Below are the code and all the weights of a small trained network. Each question names an input and a class and asks about switching units off, where a switched-off unit gives its printed mean instead of its output.

import numpy as np


def w(rows, s, z=0):
    codes = np.array(rows[::2]) - 128.0
    scale = np.full(codes.shape[1], s)
    scale[-1] = z or s
    return codes * scale


def f(y):
    return np.maximum(y, 0)


def log_softmax(a):
    a = a - a.max(-1, keepdims=True)
    return a - np.log(np.exp(a).sum(-1, keepdims=True))


def net(x, mask):
    res = np.array(x, float).reshape(1, 5) / 4 @ E
    y = f(res @ A[0][:, :-1].T + A[0][:, -1])
    res = res + np.where(mask, y, B[0][:, -1]) @ B[0][:, :-1]
    return log_softmax(res[-1] @ U[:, :-1].T + U[:, -1])


A, B = {}, {}
E = w([
[142,103,97,121,137,252,139,46,145,143,115],'x0',
[121,216,46,128,140,138,133,139,159,71,127],'x1',
[130,125,127,131,131,132,126,132,121,121,125],'x2',
[188,97,147,95,215,123,145,179,229,122,122],'x3',
[129,139,134,130,126,134,124,132,132,141,128],'x4',
],0.019)
A[0] = w([
[133,73,180,125,156,98,116,172,133,162,140,198],'N1',
[116,153,74,171,86,164,121,93,113,123,121,58],'N2',
[130,93,160,113,98,132,119,98,113,140,130,177],'N3',
[182,135,158,98,186,27,121,224,171,118,128,114],'N4',
[135,147,66,141,139,147,108,112,106,146,134,62],'N5',
[111,128,124,82,133,119,128,110,125,138,136,117],'N6',
[158,116,128,112,163,176,113,85,176,119,134,5],'N7',
[117,114,127,143,112,168,133,64,85,163,143,226],'N8',
[116,138,89,151,68,184,119,31,76,140,113,127],'N9',
[184,75,113,113,211,207,170,102,214,140,112,2],'N10',
[148,176,133,132,150,89,124,154,156,92,168,33],'N11',
[121,119,135,77,144,114,134,105,111,103,150,106],'N12',
[129,241,10,134,148,134,127,146,157,75,131,127],'N13',
[95,176,148,176,73,57,117,145,60,117,151,232],'N14',
[90,175,127,166,57,58,112,140,47,127,141,194],'N15',
[125,224,47,113,151,132,134,135,143,90,138,126],'N16',
],0.013,0.0088)
B[0] = w([
[178,79,165,143,143,117,148,181,145,195,158,214],'N1',
[118,134,144,110,145,204,178,73,144,113,109,183],'N2',
[131,117,117,162,118,75,88,102,81,145,116,184],'N3',
[57,149,171,213,116,120,205,180,125,113,189,244],'N4',
[157,96,154,120,126,172,173,102,159,88,97,154],'N5',
[134,133,113,126,142,117,149,118,103,130,120,131],'N6',
[160,156,110,78,129,122,86,131,117,114,116,171],'N7',
[113,119,129,142,135,115,106,70,47,153,184,217],'N8',
[49,100,184,197,124,181,206,79,107,113,187,233],'N9',
[196,150,87,50,109,74,27,149,138,165,66,229],'N10',
[80,155,102,154,94,82,114,173,137,67,126,169],'N11',
[154,120,122,152,146,161,115,138,127,120,125,130],'N12',
[54,219,97,118,123,165,144,122,212,5,59,235],'N13',
[215,103,96,52,149,113,41,137,142,143,97,248],'N14',
[199,147,83,22,130,122,80,138,163,139,67,251],'N15',
[94,227,132,119,135,149,131,124,175,48,77,209],'N16',
],0.011,0.026)
U = w([
[244,62,124,36,137,80,47,130,102,214,136,255],'0',
[143,169,59,1,134,136,79,127,193,92,59,88],'1',
[132,47,207,200,138,82,194,218,146,171,217,136],'2',
[2,181,131,203,129,87,179,199,182,87,143,63],'3',
[80,58,154,176,125,144,139,35,21,176,223,144],'4',
[25,144,129,125,135,229,226,44,144,96,125,43],'5',
],0.0086,0.0045)

Each question gives the input, the list of numbers given to net, and the class t.
The units are the neurons (one row each of A and B). Each row of codes is followed by its name. A weight is (code - 128) times the scale printed after its matrix; where a second scale follows, it is the last column's (A, B and U).
mask holds one flag per neuron, in row order. A switched-off neuron (its flag False) gives its mean, the last column of its row in B, instead of its output. The means were averaged over made-up inputs and are rounded, as every weight is.
A unit's drop is (log p(t) with every unit on - log p(t) with that unit switched off) / (log p(t) with every unit on - log p(t) with every unit switched off).
The circuit of an input: a set's keep is (log p(t) with only the set's units on - log p(t) with every unit switched off) / (log p(t) with every unit on - log p(t) with every unit switched off). Starting from the 12 units with the biggest drops (on a tie, the unit counted first), units are removed one at a time, each time the one whose removal leaves the highest keep (on an exact tie, the one counted first), for as long as the keep stays at least 0.8.
circuit, biggest first: the units of the circuit, biggest drop first
k most important neurons: the k neurons with the biggest drops, biggest first
drop of u: that unit's drop, to one decimal
input [2,5,-8,-8,-7], class 5: circuit, biggest first => [N9]
input [5,-1,-7,0,-6], class 4: circuit, biggest first => [N15; N13]
input [-8,0,8,2,-7], class 2: circuit, biggest first => [N4; N13]
input [0,7,5,7,0], class 3: 3 most important neurons => [N4; N15; N14]
input [6,-1,0,-6,-4], class 4: 2 most important neurons => [N8; N13]
input [5,0,7,3,-1], class 0: 2 most important neurons => [N13; N16]
input [-1,-4,6,1,-3], class 2: 3 most important neurons => [N15; N10; N14]
input [-1,-1,-8,8,-6], class 2: 2 most important neurons => [N4; N13]
input [1,-7,-5,-1,0], class 4: 2 most important neurons => [N10; N15]
input [-2,1,1,1,0], class 3: 2 most important neurons => [N10; N15]
input [-7,-6,3,1,7], class 2: 2 most important neurons => [N4; N10]
input [0,-2,-1,-3,0], class 0: 2 most important neurons => [N4; N13]
input [-3,0,5,-2,-2], class 0: 2 most important neurons => [N13; N16]
input [-8,4,-5,2,2], class 3: circuit, biggest first => [N4]
input [5,0,-5,0,-1], class 4: drop of N14 => 0.2
input [6,8,1,-8,1], class 5: drop of N10 => 0.0
input [-6,-1,8,-1,-2], class 0: drop of N13 => 0.4
